Below are the code and all the weights of a small trained network. Each question names an input and a class and asks about switching units off, where a switched-off unit gives its printed mean instead of its output.

import numpy as np


def w(rows, s, z=0):
    codes = np.array(rows[::2]) - 128.0
    scale = np.full(codes.shape[1], s)
    scale[-1] = z or s
    return codes * scale


def f(y):
    return np.maximum(y, 0)


def log_softmax(a):
    a = a - a.max(-1, keepdims=True)
    return a - np.log(np.exp(a).sum(-1, keepdims=True))


def net(x, mask):
    res = np.array(x, float).reshape(1, 5) / 4 @ E
    y = f(res @ A[0][:, :-1].T + A[0][:, -1])
    res = res + np.where(mask, y, B[0][:, -1]) @ B[0][:, :-1]
    return log_softmax(res[-1] @ U[:, :-1].T + U[:, -1])


A, B = {}, {}
E = w([
[96,136,149,52,121,140,71,253,139,73,141],'x0',
[117,160,120,113,117,148,47,66,140,122,49],'x1',
[111,87,126,193,142,114,214,162,105,100,86],'x2',
[130,249,147,77,112,127,98,155,138,184,147],'x3',
[101,104,119,217,127,131,130,129,106,22,92],'x4',
],0.0078)
A[0] = w([
[120,108,128,193,128,122,143,94,117,95,73,43],'n1',
[125,91,126,78,131,123,139,233,129,93,100,74],'n2',
[137,7,120,132,131,128,165,45,130,179,119,127],'n3',
[134,148,134,15,128,123,90,125,128,214,184,99],'n4',
[120,130,125,129,130,128,39,112,128,51,134,97],'n5',
[133,142,136,91,122,130,108,93,127,179,144,106],'n6',
[127,92,134,135,126,132,179,182,124,127,169,61],'n7',
[126,110,124,201,129,120,196,152,126,96,175,63],'n8',
[131,131,129,92,129,137,89,91,137,158,87,3],'n9',
[120,246,130,137,123,129,128,98,124,189,58,162],'n10',
[124,110,130,182,129,126,91,99,125,49,87,134],'n11',
],0.021,0.0047)
B[0] = w([
[137,19,112,116,157,181,195,146,215,138,120,188],'n1',
[10,56,121,76,133,154,125,237,150,138,124,185],'n2',
[111,122,237,192,79,127,237,168,90,104,129,212],'n3',
[247,136,123,64,129,229,108,116,221,125,133,252],'n4',
[152,225,154,68,32,155,57,111,79,123,170,172],'n5',
[138,82,55,153,175,95,122,90,124,150,87,185],'n6',
[124,209,135,104,94,49,117,145,65,116,131,170],'n7',
[203,190,148,251,180,121,164,103,109,133,128,193],'n8',
[82,161,102,160,117,56,100,98,86,125,153,163],'n9',
[239,234,134,54,183,96,160,190,163,125,156,213],'n10',
[131,87,125,151,86,220,67,84,127,137,118,189],'n11',
],0.017,0.024)
U = w([
[173,134,24,37,132,163,56,74,204,159,126,62],'0',
[104,120,96,123,52,134,48,2,79,113,128,204],'1',
[74,140,114,170,145,85,139,154,79,114,98,74],'2',
[97,124,150,62,65,177,97,189,136,104,147,185],'3',
[19,124,87,81,138,29,126,163,94,130,102,2],'4',
[132,61,133,183,115,157,167,83,136,126,78,102],'5',
[180,205,140,148,147,55,179,123,99,119,148,231],'6',
],0.0078,0.0043)

Each question gives the input, the list of numbers given to net, and the class t.
The units are the neurons (one row each of A and B). Each row of codes is followed by its name. A weight is (code - 128) times the scale printed after its matrix; where a second scale follows, it is the last column's (A, B and U).
mask holds one flag per neuron, in row order. A switched-off neuron (its flag False) gives its mean, the last column of its row in B, instead of its output. The means were averaged over made-up inputs and are rounded, as every weight is.
A unit's drop is (log p(t) with every unit on - log p(t) with that unit switched off) / (log p(t) with every unit on - log p(t) with every unit switched off).
The circuit of an input: a set's keep is (log p(t) with only the set's units on - log p(t) with every unit switched off) / (log p(t) with every unit on - log p(t) with every unit switched off). Starting from all 11 units, units are removed one at a time, each time the one whose removal leaves the highest keep (on an exact tie, the one counted first), for as long as the keep stays at least 0.8.
units of the circuit, in order: the units of the circuit, biggest drop first
unit that matters most: the unit with the biggest drop
k most important neurons: the k neurons with the biggest drops, biggest first
drop when u is switched off: that unit's drop, to one decimal
input [-5,7,8,6,-6], class 6: units of the circuit, in order	[n10]
input [7,-5,5,-4,0], class 4: units of the circuit, in order	[n2; n4]
input [2,3,0,-5,3], class 3: 4 most important neurons	[n5; n6; n1; n8]
input [-8,-8,6,1,7], class 5: 3 most important neurons	[n1; n10; n11]
input [1,-3,-3,-8,-8], class 3: units of the circuit, in order	[n8; n3]
input [8,-1,6,-4,-3], class 4: units of the circuit, in order	[n4; n2]
input [2,2,-3,-3,3], class 1: units of the circuit, in order	[n4; n10; n3]
input [-8,7,6,3,4], class 5: 2 most important neurons	[n1; n11]
input [-1,-6,-8,-3,5], class 6: 2 most important neurons	[n4; n2]
input [8,8,-2,-3,1], class 3: 2 most important neurons	[n2; n6]
input [6,-5,-6,4,1], class 0: 2 most important neurons	[n4; n3]
input [0,-4,-7,-3,6], class 1: 2 most important neurons	[n4; n10]
input [-3,1,1,6,8], class 0: 2 most important neurons	[n3; n11]
input [-1,-5,-5,-5,-4], class 6: 3 most important neurons	[n2; n1; n11]
input [2,-8,-5,-5,-4], class 3: unit that matters most	n10
input [-8,-4,0,-8,-5], class 5: 2 most important neurons	[n10; n1]
input [-8,7,-5,-4,-3], class 6: 2 most important neurons	[n10; n3]
input [-4,-3,0,-5,0], class 5: 2 most important neurons	[n10; n1]
input [3,-3,4,5,4], class 4: 2 most important neurons	[n4; n2]
input [-8,3,-6,-5,-6], class 6: unit that matters most	n3
input [3,-1,5,-1,4], class 5: 3 most important neurons	[n8; n10; n4]
input [-8,-6,4,4,7], class 5: 2 most important neurons	[n1; n10]
input [0,5,0,-3,3], class 1: drop when n4 is switched off	0.5
input [8,-5,1,6,-8], class 0: drop when n4 is switched off	2.9
input [-7,-2,-3,0,-3], class 6: drop when n3 is switched off	0.2
input [6,8,-2,-1,3], class 1: drop when n11 is switched off	0.1
input [2,-2,5,8,-2], class 0: units of the circuit, in order	[n3]
